Below are the code and all the weights of a small trained network. Each question names an input and a target symbol and asks about switching units off, where a switched-off unit gives its printed mean instead of its output.

import numpy as np


def w(rows, s, z=0):
    codes = np.array(rows[::2]) - 128.0
    scale = np.full(codes.shape[1], s)
    scale[-1] = z or s
    return codes * scale


def f(y):
    return np.maximum(y, 0)


def softmax(a):
    e = np.exp(a - a.max(-1, keepdims=True))
    return e / e.sum(-1, keepdims=True)


def log_softmax(a):
    a = a - a.max(-1, keepdims=True)
    return a - np.log(np.exp(a).sum(-1, keepdims=True))


def net(x, mask):
    ids = ['αβγεζηθλμξπω'.index(c) for c in x.split()]
    T = len(ids)
    res = E[ids] + P[:T]
    u = 0
    for l in range(2):
        q, k, v = (res @ M[l].T for M in (Q, K, V))
        z = softmax(np.where(np.tri(T) > 0, q @ k.T / 4**0.5, -1e9)) @ v
        res = res + np.where(mask[u], z, O[l][:, -1]) @ O[l][:, :-1]
        u += 1
        y = f(res @ A[l][:, :-1].T + A[l][:, -1])
        res = res + np.where(mask[u : u + 8], y, B[l][:, -1]) @ B[l][:, :-1]
        u += 8
    return log_softmax(res[-1] @ U[:, :-1].T + U[:, -1])


Q, K, V, O, A, B = {}, {}, {}, {}, {}, {}
E = w([
[43,48,121,115],'α',
[120,229,207,41],'β',
[47,34,117,128],'γ',
[47,36,124,114],'ε',
[99,116,253,183],'ζ',
[128,168,65,221],'η',
[97,221,55,99],'θ',
[223,84,94,146],'λ',
[50,102,82,20],'μ',
[132,243,84,165],'ξ',
[73,101,63,108],'π',
[82,171,72,60],'ω',
],0.015)
P = w([
[255,94,101,81],'0',
[195,93,105,111],'1',
[146,103,105,126],'2',
[100,114,105,142],'3',
[75,131,109,159],'4',
[62,141,113,177],'5',
[48,146,114,185],'6',
[40,150,115,189],'7',
[29,156,117,199],'8',
[16,160,117,203],'9',
[20,157,114,202],'10',
],0.008)
Q[0] = w([
[247,115,102,135],'L0H0',
[159,110,133,110],'L0H0',
[101,84,84,124],'L0H0',
[214,115,46,122],'L0H0',
],0.012)
K[0] = w([
[178,81,47,131],'L0H0',
[131,102,98,106],'L0H0',
[140,80,180,123],'L0H0',
[246,65,82,140],'L0H0',
],0.014)
V[0] = w([
[171,144,169,116],'L0H0',
[4,135,5,189],'L0H0',
[128,128,128,129],'L0H0',
[225,91,124,149],'L0H0',
],0.0042)
O[0] = w([
[87,121,132,144,128],'L0H0',
[255,96,105,38,100],'L0H0',
[131,130,128,129,128],'L0H0',
[25,151,76,123,251],'L0H0',
],0.0064,0.0022)
A[0] = w([
[120,176,1,37,117],'L0N0',
[93,156,126,49,63],'L0N1',
[159,87,152,15,152],'L0N2',
[69,139,75,74,56],'L0N3',
[41,136,86,101,68],'L0N4',
[140,230,107,187,166],'L0N5',
[81,93,115,154,3],'L0N6',
[74,245,173,110,34],'L0N7',
],0.0085,0.0051)
B[0] = w([
[176,217,202,208,249],'L0N0',
[151,248,147,66,148],'L0N1',
[73,63,85,108,166],'L0N2',
[208,153,129,173,176],'L0N3',
[205,163,94,131,193],'L0N4',
[10,197,123,102,254],'L0N5',
[153,135,60,66,139],'L0N6',
[123,45,171,2,155],'L0N7',
],0.0083,0.0047)
Q[1] = w([
[29,168,67,169],'L1H0',
[207,54,229,112],'L1H0',
[6,175,16,153],'L1H0',
[104,128,160,170],'L1H0',
],0.013)
K[1] = w([
[43,130,229,136],'L1H0',
[173,144,3,128],'L1H0',
[68,120,218,128],'L1H0',
[96,150,128,137],'L1H0',
],0.019)
V[1] = w([
[115,81,236,253],'L1H0',
[178,153,76,135],'L1H0',
[85,134,3,150],'L1H0',
[96,138,90,10],'L1H0',
],0.0043)
O[1] = w([
[128,56,253,175,244],'L1H0',
[140,162,85,154,66],'L1H0',
[126,86,14,169,238],'L1H0',
[112,157,59,42,54],'L1H0',
],0.0046,0.0011)
A[1] = w([
[70,127,113,136,108],'L1N0',
[112,139,116,61,213],'L1N1',
[161,112,74,188,202],'L1N2',
[206,59,137,94,65],'L1N3',
[196,86,85,136,150],'L1N4',
[145,188,170,125,82],'L1N5',
[248,147,136,106,97],'L1N6',
[87,88,152,92,253],'L1N7',
],0.015,0.0042)
B[1] = w([
[142,85,148,101,203],'L1N0',
[133,145,110,93,169],'L1N1',
[79,168,169,115,254],'L1N2',
[251,114,204,158,142],'L1N3',
[51,85,130,101,182],'L1N4',
[146,82,84,165,191],'L1N5',
[196,115,188,73,171],'L1N6',
[157,142,106,150,179],'L1N7',
],0.016,0.0086)
U = w([
[150,44,95,101,104],'α',
[156,133,131,48,21],'β',
[136,48,94,104,140],'γ',
[143,38,102,100,117],'ε',
[167,106,182,242,220],'ζ',
[20,95,102,127,1],'η',
[155,149,45,171,82],'θ',
[109,137,229,61,213],'λ',
[192,152,173,95,59],'μ',
[129,132,61,84,190],'ξ',
[122,248,182,139,80],'π',
[194,163,128,144,116],'ω',
],0.011,0.0051)

Each question gives the input, a string of symbols that net reads in full, and the target symbol t.
The units are the heads (4 rows each of Q, K, V and O) and the neurons (one row each of A and B). Each row of codes is followed by its name. A weight is (code - 128) times the scale printed after its matrix; where a second scale follows, it is the last column's (O, A, B and U).
mask holds one flag per unit, layer by layer, with each layer's heads first. A switched-off unit (its flag False) gives its mean, the last column of its rows in O or B, instead of its output. The means were averaged over made-up inputs and are rounded, as every weight is.
A unit's drop is (log p(t) with every unit on - log p(t) with that unit switched off) / (log p(t) with every unit on - log p(t) with every unit switched off).
The circuit of an input: a set's keep is (log p(t) with only the set's units on - log p(t) with every unit switched off) / (log p(t) with every unit on - log p(t) with every unit switched off). Starting from the 12 units with the biggest drops (on a tie, the unit counted first), units are removed one at a time, each time the one whose removal leaves the highest keep (on an exact tie, the one counted first), for as long as the keep stays at least 0.8.
units of the circuit, in order: the units of the circuit, biggest drop first
most important unit: the unit with the biggest drop
k most important neurons: the k neurons with the biggest drops, biggest first
k most important neurons of layer l: the k neurons of layer l with the biggest drops, biggest first
input ζ ε π λ, target λ: 3 most important neurons	L0N5; L1N2; L1N4
input π ε λ η, target η: 2 most important neurons of layer 1	L1N6; L1N0
input π λ λ λ λ θ ξ, target θ: 2 most important neurons of layer 1	L1N5; L1N2
input γ π π ε η η λ λ η θ, target ω: units of the circuit, in order	L0H0; L0N0; L1N5; L1N6
input λ ω θ, target θ: 2 most important neurons	L1N5; L0N0
input λ λ λ ε π η, target η: units of the circuit, in order	L0N5; L0N0
input π λ λ λ π λ ε β ε ω, target ξ: 2 most important neurons	L1N5; L0N7
input π β λ η λ θ ζ, target ζ: units of the circuit, in order	L1N2; L1N4
input ω α λ λ ξ, target ξ: units of the circuit, in order	L0N5; L0N7; L1H0; L1N2
input π λ ω, target ω: 2 most important neurons	L1N5; L0N0
input ξ λ θ, target θ: 4 most important neurons	L1N5; L0N5; L0N0; L1N2
input α ζ π π β μ θ ω, target ξ: most important unit	L0N7
input η λ π π η ε, target ε: units of the circuit, in order	L0H0; L1N2
input π λ π λ η ω ε λ π, target λ: most important unit	L0H0
input γ ζ π λ γ α θ λ π β ε, target ξ: 2 most important neurons of layer 0	L0N7; L0N0
input π λ μ, target μ: units of the circuit, in order	L0N0; L1N6; L0N3; L0N4
input ζ λ θ λ ω μ η α η ε α, target ζ: 2 most important neurons of layer 1	L1N3; L1N7
input λ β η ω λ π, target ξ: 2 most important neurons	L0N7; L1N1
input β λ λ π λ λ λ λ λ λ η, target ξ: 3 most important neurons of layer 1	L1N2; L1N1; L1N4
input λ μ π π ω λ ζ γ, target ζ: 2 most important neurons of layer 1	L1N7; L1N4
input ζ λ λ, target ζ: units of the circuit, in order	L1N3; L0N5
input ξ π π ζ ω π α π μ, target ζ: units of the circuit, in order	L1H0; L1N5; L0N0; L0N3
